Here is a tiny trained network, its code and every weight. The questions are about switching its units off for an input and a class, where a switched-off unit gives its printed mean instead of its output.

import numpy as np


def w(rows, s, z=0):
    codes = np.array(rows[::2]) - 128.0
    scale = np.full(codes.shape[1], s)
    scale[-1] = z or s
    return codes * scale


def f(y):
    return y / 2 * (1 + np.tanh(0.7978845608 * (y + 0.044715 * y**3)))


def log_softmax(a):
    a = a - a.max(-1, keepdims=True)
    return a - np.log(np.exp(a).sum(-1, keepdims=True))


def net(x, mask):
    res = np.array(x, float).reshape(1, 7) / 4 @ E
    y = f(res @ A[0][:, :-1].T + A[0][:, -1])
    res = res + np.where(mask, y, B[0][:, -1]) @ B[0][:, :-1]
    return log_softmax(res[-1] @ U[:, :-1].T + U[:, -1])


A, B = {}, {}
E = w([
[126,127,123,133,131,125,130],'x0',
[84,206,64,28,121,177,87],'x1',
[97,148,153,183,255,202,83],'x2',
[124,129,129,132,127,127,128],'x3',
[105,47,72,156,82,182,57],'x4',
[25,141,163,137,119,35,60],'x5',
[224,197,80,197,115,91,57],'x6',
],0.0064)
A[0] = w([
[61,135,146,142,131,60,81,97],'n0',
[175,186,116,177,110,107,68,74],'n1',
[75,88,163,84,120,151,175,124],'n2',
[147,113,127,86,38,76,147,7],'n3',
[75,82,163,83,134,158,179,98],'n4',
[179,176,109,162,116,100,71,93],'n5',
[152,228,163,101,174,73,204,126],'n6',
[71,77,166,72,132,146,172,123],'n7',
[102,193,93,54,113,167,101,114],'n8',
[121,47,54,145,78,187,63,127],'n9',
[66,80,170,90,145,160,169,92],'n10',
[158,211,174,97,168,95,201,101],'n11',
[139,112,117,108,36,72,163,16],'n12',
[55,140,153,146,122,62,80,88],'n13',
[179,183,108,172,114,103,74,100],'n14',
[159,38,166,211,125,85,175,110],'n15',
[201,117,85,126,136,207,207,173],'n16',
[98,137,158,182,255,174,79,42],'n17',
[99,187,75,63,115,165,107,123],'n18',
[176,179,115,173,107,110,67,107],'n19',
[143,112,120,90,40,74,150,2],'n20',
[69,142,146,139,124,50,91,116],'n21',
[144,218,169,107,173,69,195,75],'n22',
[109,187,83,44,118,162,97,104],'n23',
[206,112,89,124,141,205,207,140],'n24',
[104,197,87,55,107,167,102,115],'n25',
],0.0069,0.0022)
B[0] = w([
[179,170,148,83,103,118,72,190],'n0',
[152,105,78,107,177,107,157,191],'n1',
[171,110,79,107,180,85,149,193],'n2',
[155,178,100,120,101,202,194,200],'n3',
[170,121,87,110,162,97,131,191],'n4',
[155,103,77,100,175,97,158,190],'n5',
[42,18,110,141,93,177,91,237],'n6',
[190,105,78,103,187,71,148,204],'n7',
[98,139,172,197,157,89,162,215],'n8',
[45,54,139,149,106,156,100,234],'n9',
[181,131,81,108,168,102,143,190],'n10',
[85,71,115,124,113,153,92,212],'n11',
[138,179,116,134,94,204,186,202],'n12',
[163,164,144,89,107,118,79,194],'n13',
[145,99,77,109,172,94,152,198],'n14',
[90,183,207,200,152,85,172,226],'n15',
[146,165,176,87,108,84,42,252],'n16',
[179,223,76,98,44,254,224,224],'n17',
[109,131,166,173,144,106,147,214],'n18',
[158,88,75,111,174,93,160,196],'n19',
[156,177,94,124,85,203,177,197],'n20',
[154,152,153,93,101,126,81,196],'n21',
[71,56,116,140,95,174,98,213],'n22',
[101,146,186,185,158,91,167,218],'n23',
[167,173,184,79,101,80,40,244],'n24',
[107,138,182,185,145,92,170,219],'n25',
],0.0081,0.0038)
U = w([
[148,219,86,123,89,249,206,114],'0',
[122,126,136,140,139,114,122,245],'1',
[162,87,49,97,206,57,151,89],'2',
[98,158,219,248,153,75,168,85],'3',
[158,185,179,56,96,99,5,86],'4',
[59,1,110,149,95,186,83,105],'5',
],0.0097,0.011)

Each question gives the input, the list of numbers given to net, and the class t.
The units are the neurons (one row each of A and B). Each row of codes is followed by its name. A weight is (code - 128) times the scale printed after its matrix; where a second scale follows, it is the last column's (A, B and U).
mask holds one flag per neuron, in row order. A switched-off neuron (its flag False) gives its mean, the last column of its row in B, instead of its output. The means were averaged over made-up inputs and are rounded, as every weight is.
A unit's drop is (log p(t) with every unit on - log p(t) with that unit switched off) / (log p(t) with every unit on - log p(t) with every unit switched off).
The circuit of an input: a set's keep is (log p(t) with only the set's units on - log p(t) with every unit switched off) / (log p(t) with every unit on - log p(t) with every unit switched off). Starting from the 12 units with the biggest drops (on a tie, the unit counted first), units are removed one at a time, each time the one whose removal leaves the highest keep (on an exact tie, the one counted first), for as long as the keep stays at least 0.8.
units of the circuit, in order: the units of the circuit, biggest drop first
unit that matters most: the unit with the biggest drop
k most important neurons: the k neurons with the biggest drops, biggest first
drop of u: that unit's drop, to one decimal
input [7,2,-7,-4,-2,-8,-7], class 4: 2 most important neurons => (n24, n16)
input [5,1,2,-3,-8,1,-5], class 5: units of the circuit, in order => (n6, n22)
input [8,-6,-8,-2,-7,-1,8], class 0: most important neuron => (n12)
input [1,-5,5,-5,-7,2,6], class 5: 2 most important neurons => (n6, n22)
input [-4,-4,0,7,1,-8,0], class 4: units of the circuit, in order => (n24, n16)
input [-1,7,6,1,-5,6,-3], class 3: units of the circuit, in order => (n8, n23)
input [-5,2,5,-7,7,-7,1], class 4: 2 most important neurons => (n24, n16)
input [1,-4,-5,0,1,6,-6], class 2: 3 most important neurons => (n7, n2, n17)
input [3,6,-1,-4,4,-4,6], class 2: units of the circuit, in order => (n19, n17)
input [-5,1,-3,2,-8,0,7], class 5: 2 most important neurons => (n6, n22)
input [-6,5,5,-5,-7,0,4], class 5: 3 most important neurons => (n6, n22, n11)
input [-2,-7,3,8,1,8,-2], class 4: 2 most important neurons => (n0, n13)
input [2,-4,-5,-1,1,-3,-7], class 2: 2 most important neurons => (n7, n2)
input [-4,-6,-3,-8,0,8,-4], class 4: units of the circuit, in order => (n0, n13)
input [-1,0,-5,4,-8,-4,-5], class 5: unit that matters most => n6
input [0,6,1,3,6,8,-6], class 4: 3 most important neurons => (n0, n13, n21)
input [-2,2,2,3,7,-4,6], class 5: 2 most important neurons => (n9, n7)
input [-4,-8,-3,7,7,6,-3], class 3: 2 most important neurons => (n15, n6)
input [3,-2,-8,0,-8,-3,4], class 0: 4 most important neurons => (n3, n12, n20, n9)
input [4,-8,-1,-2,1,-4,-6], class 3: units of the circuit, in order => (n15)
input [5,6,6,-8,-7,5,-5], class 5: 3 most important neurons => (n6, n22, n11)
input [-4,6,-3,5,-3,-8,5], class 4: drop of n16 => 0.5
input [5,8,-2,-1,2,-1,7], class 3: drop of n25 => 0.2
input [4,-4,4,1,1,4,3], class 0: drop of n17 => 0.8
input [7,8,0,1,-1,-8,6], class 3: drop of n7 => 0.0
